Here is a tiny trained network, its code and every weight. The questions are about switching its units off for an input and a class, where a switched-off unit gives its printed mean instead of its output.

import numpy as np


def w(rows, s, z=0):
    codes = np.array(rows[::2]) - 128.0
    scale = np.full(codes.shape[1], s)
    scale[-1] = z or s
    return codes * scale


def f(y):
    return np.maximum(y, 0)


def log_softmax(a):
    a = a - a.max(-1, keepdims=True)
    return a - np.log(np.exp(a).sum(-1, keepdims=True))


def net(x, mask):
    res = np.array(x, float).reshape(1, 4) / 4 @ E
    y = f(res @ A[0][:, :-1].T + A[0][:, -1])
    res = res + np.where(mask, y, B[0][:, -1]) @ B[0][:, :-1]
    return log_softmax(res[-1] @ U[:, :-1].T + U[:, -1])


A, B = {}, {}
E = w([
[246,100,135,120,158,141,151,81,129,130],'x0',
[207,57,28,96,46,211,134,146,105,78],'x1',
[88,86,125,63,132,126,112,14,130,19],'x2',
[2,188,71,152,58,107,208,125,121,106],'x3',
],0.0092)
A[0] = w([
[69,107,155,114,140,125,109,104,129,86,167],'N0',
[47,132,195,118,193,109,106,47,128,122,197],'N1',
[68,105,109,105,97,146,100,202,142,118,164],'N2',
[248,97,106,112,123,129,128,80,126,95,252],'N3',
[92,183,166,163,145,107,154,206,129,232,208],'N4',
[90,140,115,145,109,137,134,180,126,137,205],'N5',
[203,91,137,106,135,131,94,185,124,112,112],'N6',
[251,105,176,124,185,136,74,146,129,160,189],'N7',
],0.016,0.0032)
B[0] = w([
[95,175,94,148,105,136,80,76,141,120,179],'N0',
[101,229,182,115,146,100,76,75,157,53,224],'N1',
[141,117,76,171,114,53,125,150,51,101,182],'N2',
[111,92,134,119,68,235,191,110,154,119,242],'N3',
[100,207,123,106,157,156,195,196,163,254,254],'N4',
[126,134,75,127,161,132,104,204,77,113,183],'N5',
[123,84,88,118,135,162,58,107,164,178,196],'N6',
[179,18,196,142,106,78,28,129,96,180,250],'N7',
],0.017,0.02)
U = w([
[73,182,135,130,120,108,114,62,161,70,131],'0',
[158,96,128,130,177,132,141,109,157,133,3],'1',
[163,38,133,134,84,155,62,119,154,188,179],'2',
[105,163,98,133,163,132,168,195,140,207,165],'3',
[132,104,74,167,97,89,146,143,65,102,121],'4',
[141,80,104,122,84,199,255,86,139,77,156],'5',
[156,138,217,128,163,53,110,126,159,173,97],'6',
],0.009,0.003)

Each question gives the input, the list of numbers given to net, and the class t.
The units are the neurons (one row each of A and B). Each row of codes is followed by its name. A weight is (code - 128) times the scale printed after its matrix; where a second scale follows, it is the last column's (A, B and U).
mask holds one flag per neuron, in row order. A switched-off neuron (its flag False) gives its mean, the last column of its row in B, instead of its output. The means were averaged over made-up inputs and are rounded, as every weight is.
A unit's drop is (log p(t) with every unit on - log p(t) with that unit switched off) / (log p(t) with every unit on - log p(t) with every unit switched off).
The circuit of an input: a set's keep is (log p(t) with only the set's units on - log p(t) with every unit switched off) / (log p(t) with every unit on - log p(t) with every unit switched off). Starting from all 8 units, units are removed one at a time, each time the one whose removal leaves the highest keep (on an exact tie, the one counted first), for as long as the keep stays at least 0.8.
circuit, biggest first: the units of the circuit, biggest drop first
unit that matters most: the unit with the biggest drop
k most important neurons: the k neurons with the biggest drops, biggest first
drop of u: that unit's drop, to one decimal
input [1,0,-1,4], class 3: 3 most important neurons -> N7, N3, N1
input [-5,6,4,0], class 4: 3 most important neurons -> N2, N4, N1
input [0,5,1,2], class 5: 2 most important neurons -> N7, N4
input [0,-6,3,-4], class 0: circuit, biggest first -> N1
input [1,2,0,6], class 4: 2 most important neurons -> N4, N3
input [6,2,1,7], class 5: 3 most important neurons -> N7, N4, N1
input [0,2,-1,7], class 4: circuit, biggest first -> N4, N2, N6
input [-5,6,-4,1], class 4: 2 most important neurons -> N2, N4
input [-2,3,-2,0], class 4: 2 most important neurons -> N4, N7
input [-7,-4,0,-5], class 6: 3 most important neurons -> N1, N3, N4
input [-4,4,-1,8], class 4: 2 most important neurons -> N2, N4
input [-2,-2,4,-5], class 0: 3 most important neurons -> N1, N4, N0
input [-1,7,3,-2], class 5: 2 most important neurons -> N3, N7
input [-6,0,0,-3], class 3: unit that matters most -> N7
input [-7,7,4,-4], class 5: 2 most important neurons -> N7, N3
input [-2,-2,-8,-5], class 3: 3 most important neurons -> N4, N3, N1
input [5,4,-2,5], class 5: 2 most important neurons -> N7, N4
input [6,1,1,4], class 5: drop of N7 -> 0.4
input [-1,0,5,8], class 0: drop of N6 -> 0.0
input [-3,6,7,-2], class 5: circuit, biggest first -> N7
input [1,2,6,2], class 0: drop of N7 -> 0.2
input [-2,-3,-2,-3], class 6: drop of N5 -> 0.2
